Each row has a name. Each piece below is followed by the name of the row it came from, unless a question asks for something else. Each question is about the rows just above it.

[-36 -13 -98 -36] = fego
[-47  64 117  41] = suzap
[-29  46  68 108] = pev
[-46 -43  41  -4] = raf
Put [108  68  46 -29] back in order: which row is it? : pev
Times [-43] occurs in raf: : 1

[-47 -48 -45 -11 -38 -84 -15 102 -31  19  -9] : mumat
[-74  -5 -15 -48   8   8 -15 -65  -5 -54 -15] : bufi
[-48  -9 -37 -31 -56 -37 -47 -15 -37 -84  19] : Vamoz
[-84 -56 -48 -47 -31 -15 -37 -11  -9 -45  19] : Vok
[ 51  45 -45 -65 -47 103 -15 -65  -5  -2   6] : Muk
Put [-37 -84  19 -48  -9 -37 -31 -56 -37 -47 -15] back in order: which row is it? : Vamoz
Which row holds these entries in another order? [ 19 -45  -9 -11 -37 -15 -31 -47 -48 -56 -84] : Vok
Times [-15] occurs in bufi: : 3
Times [-37] occurs in Vamoz: : 3
How many times does bufi hold [-49]? : 0
Put [-84 -56 -48 -47 -37 -37 -37 -31 -15  -9  19] back in order: which row is it? : Vamoz
Count of [104] in Muk: : 0

[ 81  19  38  32  23  62  -2  29   8  -3  77   7 -27  43  -3 -23 -28 -38
  13  51  26  17   9  20 -13 -51  45  -6  59  50   5  12] -> geva
[-52  70  54  14  20  34 -22  21   0  71  33 -35 -27  11  13  15  43 -28
  38  24  42  64  33  31  -4  24 -15  21  48 -19  31  86] -> zimi
[-11 -44   7  42  26  33 -52  34  16  32  34  21  -2 -45  21 -19  54  61
 -23   5   8 -38   1  28   1  34   9 -64 -15  51 -19  26] -> Fip
[ 31  20  23 -26 -18  61  20  70  77   7  62 -16  43  84  60 -11 -43  -8
  68  42  26  20   7   3  66  68  15  -9  37  88 -28  -6] -> Nakef
[ 14  70  -4  33  21 -19  64 -35 -15  24 -28  43  24  31 -27  49  20   0
  21  13  31  54  15  38  11 -22  42  86  33 -52  71  34] -> Defo
How many times does Nakef hold [43]? : 1
[ 71  34  14  70  -4  33  21 -19  64 -35 -15  24 -28  43  24  31 -27  49
  20   0  21  13  31  54  15  38  11 -22  42  86  33 -52] is which row reordered? : Defo

[ 82 -82 -68   8   7 -99  -3  -4  16] = tad
[-49 -78 -49  19 -21 -49  10 -47 -43] = razed
[ 19 -56 -50  22 -28 -57   6 -37 -42] = met
[  87  -88  -70   16   16 -103   16  -25   30] = Gulam
[  80  -79  -58  -13   29 -121  -21  -23   50] = Doz
[ 109  -41  -64  -41    9 -112  -23  -25   44] = Dusi
[ 19 -50 -56 -57  22   6 -41 -37 -28] = Muvop
[ 65 -70 -62  43   1 -76  32 -22  -9] = Gaf
[ 11 -55 -41  20 -27 -39  17 -31 -42] = Magos
[  4 -26  -8   9 -27  -6  13  -9 -19] = ges
Put [ -9 -22  32 -76   1  43 -62 -70  65] back in order: which row is it? : Gaf
[ 19 -42  22 -37 -50   6 -28 -57 -56] is which row reordered? : met
Count of [-49] in razed: : 3

[-53 -11  27 -32  77  26  60  -1  32  32  20  -9 -25  31   6   2 -10  10
 -16 -17  31  49 -47 -39 -30  65  -7  27  13  66  54  43  32] = Nofe
[  3 -10  90  22  -9  47  -6 -22 -33   6  27 -14  22  -8  23 -13  32   9
  11  46  32   1  59 -68 -35  43 -10   5  20  52  68  23   7] = bap
[ 22  58  32  90   3   5   7  43 -10  23   9 -68  46 -33  68  23  52 -13
  -8  -6  20  22  27 -35   1  32 -14  -9   6 -22 -10  47  11] = pob
[-10  32  -7 -39  31  27  60   0 -32 -25   2 -30  27  66  10  32  54   6
  32  13  77  26  31  49 -53  -9  65 -17 -11  43 -47  20 -16] = belim
Count of [20] in pob: : 1
Which row holds these entries in another order? [-17  27 -39  32  60  54  20  27  31  -7  65   2  77 -47  32  43  -9  66
  26   6  31 -16 -53 -32 -30 -11  49 -25  13  -1 -10  32  10] : Nofe
Which row holds these entries in another order? [-68  -9  32  52 -22  27  59  22 -10   7  11  43  46 -33  23 -35   1  -6
   5  -8  32  20  47 -10   6  23  90  68 -13   3  22 -14   9] : bap
[ 20 -16 -10  32  -7 -39  31  27  60   0 -32 -25   2 -30  27  66  10  32
  54   6  32  13  77  26  31  49 -53  -9  65 -17 -11  43 -47] is which row reordered? : belim

[-24 -24 -21   3  33 -49 -49  15 -47 -21  24  -6  24  15  24  24 -62  18] : revom
[ 35 -70  98  52   6  29 -12 -42  -7 -12  70 -69  17  32 -19  59 -40  16] : Lazin
[ 70  35 -12  98 -12  17  52  -7  16 -40 -43  29  59 -19 -70   6 -69  32] : Pifod
[ 28 -27   5  90  71  25  42   6 -31  25  50 -64  58  -2 111  45  35  55] : gez
Put [ 35 -12  17 -69 -19 -42 -12 -70  -7   6  70  52 -40  32  98  29  59  16] back in order: which row is it? : Lazin
Times [15] occurs in revom: : 2
How many times does revom hold [24]? : 4
Put [ 42  25  28  71  58  50  25 -31 -27  45   5  90   6  35 111  -2 -64  55] back in order: which row is it? : gez
How many times does Lazin hold [17]? : 1
[-19  59 -40  16  35 -70  98  52   6  29 -12 -42  -7 -12  70 -69  17  32] is which row reordered? : Lazin
Which row holds these entries in another order? [ 32 -69   6 -70 -19  59  29 -43 -40  16  -7  52  17 -12  98 -12  35  70] : Pifod

[  27   12   24   -7   78   25  -29   -7  -39    0   22   51   23  -33
 -104   -1   63] -> Lugiz
[ 29  15  49  48  17 -50 -17 -23 -11  14   7  26 -83  37 -91  20   0] -> vukik
[ 19  20  34  34 -45  15  23 -58 -17   6  58  33 -28  25 -26 -28  11] -> tola
[  33   23   58   35  -17  -45  -26  -17  -28    6   15   25  -58   19
 -106   11  -23] -> rufo
[ -33   51  -29  -39   63   -7    0   27 -105   24   25   22   23   78
   -1   -7   12] -> Rup
[ 33  23  58  35  34 -45 -26 -17 -28   6  15  25 -58  19 -28  11  20] -> gosu
[-26  33  86  44 -26 -46  20 -20  43  -1  19 -65  48  39  83  -8 -25] -> gonez
[ 33  23  58  35  34 -45 -26 -17 -28   6  15  25 -58  84 -28  30 -27] -> pupon
Count of [-28] in gosu: : 2
Which row holds these entries in another order? [-27  33  23  58  35  34 -45 -26 -17 -28   6  15  25 -58  84 -28  30] : pupon
[  12   -7   -1   78   23   22   25   24 -105   27    0   -7   63  -39
  -29   51  -33] is which row reordered? : Rup
Put [  27   25   -7  -39   12  -33   51    0   -7   63   -1 -104   22   24
   23  -29   78] back in order: which row is it? : Lugiz
Put [ 20  11 -28  19 -58  25  15   6 -28 -17 -26 -45  34  35  58  23  33] back in order: which row is it? : gosu

[ 12 111  -8  39  33  11  60 -74  81  -4] : Koban
[  0 102 -23  -1  29  -6  47 -59  86   3] : rap
[ 60 111  33  39  -8  11 -74  34  81  -3] : modu
[ -4  81 -74  60  11  33  39  -8 111  12] is which row reordered? : Koban
Count of [11] in modu: : 1

[-107    0    2   -3    1  -51   47]  Gefis
[-75  -9 -42  48 -75 -42 -42]  kuvad
[-72  -5 -72  45 -72 -55  38]  fam
[  1  45  -6 -56 -72 -25  -5]  peg
[-107   -2    2   -3    1  -51   47]  nifa
[-56  -5 -72  45 -24  -6   1]  sir
Which row holds these entries in another order? [  47 -107    0    2   -3    1  -51] : Gefis
Put [ -51   -2   -3   47    2    1 -107] back in order: which row is it? : nifa
Put [  1  -6 -24  45 -72  -5 -56] back in order: which row is it? : sir
How many times does kuvad hold [-75]? : 2
[  1 -56  -5 -72  45 -24  -6] is which row reordered? : sir
Times [-72] occurs in fam: : 3

[-48 -41 -73  74 -63 -45 -36  41  -5] = tidi
[  3   8   8   3   8 -51 -50  46   8] = kof
[-45 -63 -41 -73 -36  -5  74 -49  41] = meva
Count of [8] in kof: : 4
Which row holds these entries in another order? [-73 -63 -48 -45 -41 -36  -5  41  74] : tidi
[-73  74 -63 -45 -36  41  -5 -48 -41] is which row reordered? : tidi

[ 12 -10  32 -33  38   3  20   6 -11  14 -15  52   4  14 -25  54   4  53
   4   3 -54  -3 -29  14  17 -29 -89   5  28  22 -42  10  23   4   3   0
 -44  66  31] = rer
[ 12 -10  32 -33  38   3  20   6 -11  14 -15  52 -51  14 -25  54  97  53
   4   3 -50  -3  11  14  17 -29 -89 -18  28  22 -42  10  23  31   3   0
 -44  66  31] = lavo
[-52  13  18 -22 -24 -38  59  45  12  -3  11   5  25 -45  14   2 -56 -57
 -31 -59  28   9  13  16 -33  14 -27   1 -16  -6 -14 -13 -13 -65  35 -33
  24 -28   4] = Rana
[ 56  15  34  48  42  36 -72 -51   7 -13  -4  -2 -23  49 -37  31  50  38
   9  90  34 -13  -2   6  33  28  -5   3  43  49   4  28   6   7 -51  34
   9  50 -14] = gat
How many times does gat hold [5]? : 0
How many times does rer hold [4]? : 4
Times [-51] occurs in gat: : 2

[ 32  -8  23  -8  -8   0  49  -8  64  60 -10  12  -9 -10  -9  14  40] -> Zafup
[ 53  20   0 108  76  24  99  50  42 103  73  22  -9  -9   8  -6  60] -> besev
[  9  47 -10  31  -8  -7  23   6 -10 -10  39  -7  -2  14  55  61  -3] -> laga
[  1  -9  62  -9  16  11   9  -8  22 -10  -2  58  57  41  44  63  21] -> tupan
[ 23  13  32 -10  -9  49  -9   0  -8  -8 -10  -8  60  40  14  64  -8] -> Vor
[ 4 39 -9 12 26  2 31 30 46  3 -9 75 52 57 -9 -9 45] -> ral
[53 25 -3 44 14 45 30 34  2 47 12 12 17 -6 -4  1  9] -> Gira
[-3 32  5 -8 -8  3 -9 13 -5 -8 -8  3 40 62  2 12 -7] -> regar
[ 43   8  11 -10  -9  71 -10  -1  -9  -8 -10   0  81  38  -2  46  -9] -> Bon
[17 -9 76 17 23 17 25 -8  9 19 44  8  4 -6 70 67 13] -> Rul
Put [ 40  32  -8  23  -8  -8   0  49  -8  64  60 -10  12  -9 -10  -9  14] back in order: which row is it? : Zafup
Put [ 14  -8  60  49  23  -8  64  -9  13 -10  -8  -9  -8   0  32  40 -10] back in order: which row is it? : Vor

[ 90  64 -48 -88  19 -27  20 104  44   9] : pek
[103  80 -13 -79  11 108  49 102  57 -23] : gop
[ 54  69 -29  -2 -37  -3 -38  69   3  52] : zamos
Times [-38] occurs in zamos: : 1
[104  44   9  90  64 -48 -88  19 -27  20] is which row reordered? : pek

[-29 -38  15   9 -55 -34  -8  -3 -14]  dupo
[-45 -65  -2  69 -44 -26 -54 -33 -23]  Pugo
[ -7 -15  -7  30  19   2 -39  14 -28]  Fodus
[-44 -54   8  21  -7 -46  -8 -10 -22]  nad
[-14  30  19  -7  -8 -28  14   2 -39]  Gozo
[ 14 -39  -7  30  -7 -14  19  19   2]  Bal
[-21 -73 -10  30 -50 -46 -57 -38  22]  Fuda
[-28  -7 -39   2  30  14  -7  19 -14]  muki
[ 19  19   2 -39  -7  29  -7 -14  14]  rovok
Times [-15] occurs in Bal: : 0
Count of [-8] in Gozo: : 1
Put [ 30  -7 -39 -14 -28  19  14   2  -7] back in order: which row is it? : muki
Which row holds these entries in another order? [-39   2  14 -28  -8  -7  19  30 -14] : Gozo
Times [-6] occurs in Bal: : 0
Put [-14  19  -7  14  30   2 -39  -7 -28] back in order: which row is it? : muki
[-39  -7  19  19  -7  14   2 -14  30] is which row reordered? : Bal

[-60  57  81  19 -60  80] = demik
[ 80  57  80  19 -60 -60] = fefu
[ 19  56  58  60  80 -60] = Zade
[-10  81  60  58 -60  19] = Zur
[ 33 -23 -22  57   3  -1] = kan
Which row holds these entries in another order? [ 57  80  19 -60 -60  80] : fefu
How many times does Zur hold [58]? : 1
Count of [19] in demik: : 1
[-60 -60  19  57  80  80] is which row reordered? : fefu
Times [81] occurs in fefu: : 0
Which row holds these entries in another order? [ 80 -60  19  80  57 -60] : fefu

[  6 -15   7  22 -15 -70 107] -> Gatom
[-21  27 -98 -20 -44   0 -65] -> Gifo
[100  46  38  -2  -9  15   6] -> zas
[78 -9 -9  0 61 61 20] -> bar
[  5  27 -35  68 -95 -19 -30] -> dafeg
[-28 -35  32  16 -60 -93 -35] -> rud
[ 60   0  59 -49 -59 -54 -24] -> Nak
[ 4  4  4 50 50 49  4] -> fipa
[  5 -30   5 -95 -35 -20  68] -> pades
Times [-15] occurs in Gatom: : 2
Times [-9] occurs in bar: : 2
Put [-95 -35 -30 -20   5   5  68] back in order: which row is it? : pades
How many times does fipa hold [4]? : 4
[ 4  4  4  4 49 50 50] is which row reordered? : fipa
Times [5] occurs in dafeg: : 1

[46 83  5  5] -> risof
[20 23  7 77] -> zana
[ 16 -39  61  45] -> dobit
[104  25  -5  33] -> nelup
Times [23] occurs in zana: : 1
Times [46] occurs in risof: : 1

[ 10 -50  48  15 -67 -47 -66  31 -50   8 -58] = tido
[-46 -33  26  -5 -36 -78 -89  11  32  50   3] = vobev
[ 10 -50  48 -67 -67 -47 -67  31 -50  16 -58] = Dof
[-67  31 -50  16 -58 -50 -67 -67  48  10 -47] is which row reordered? : Dof
Count of [-68] in Dof: : 0

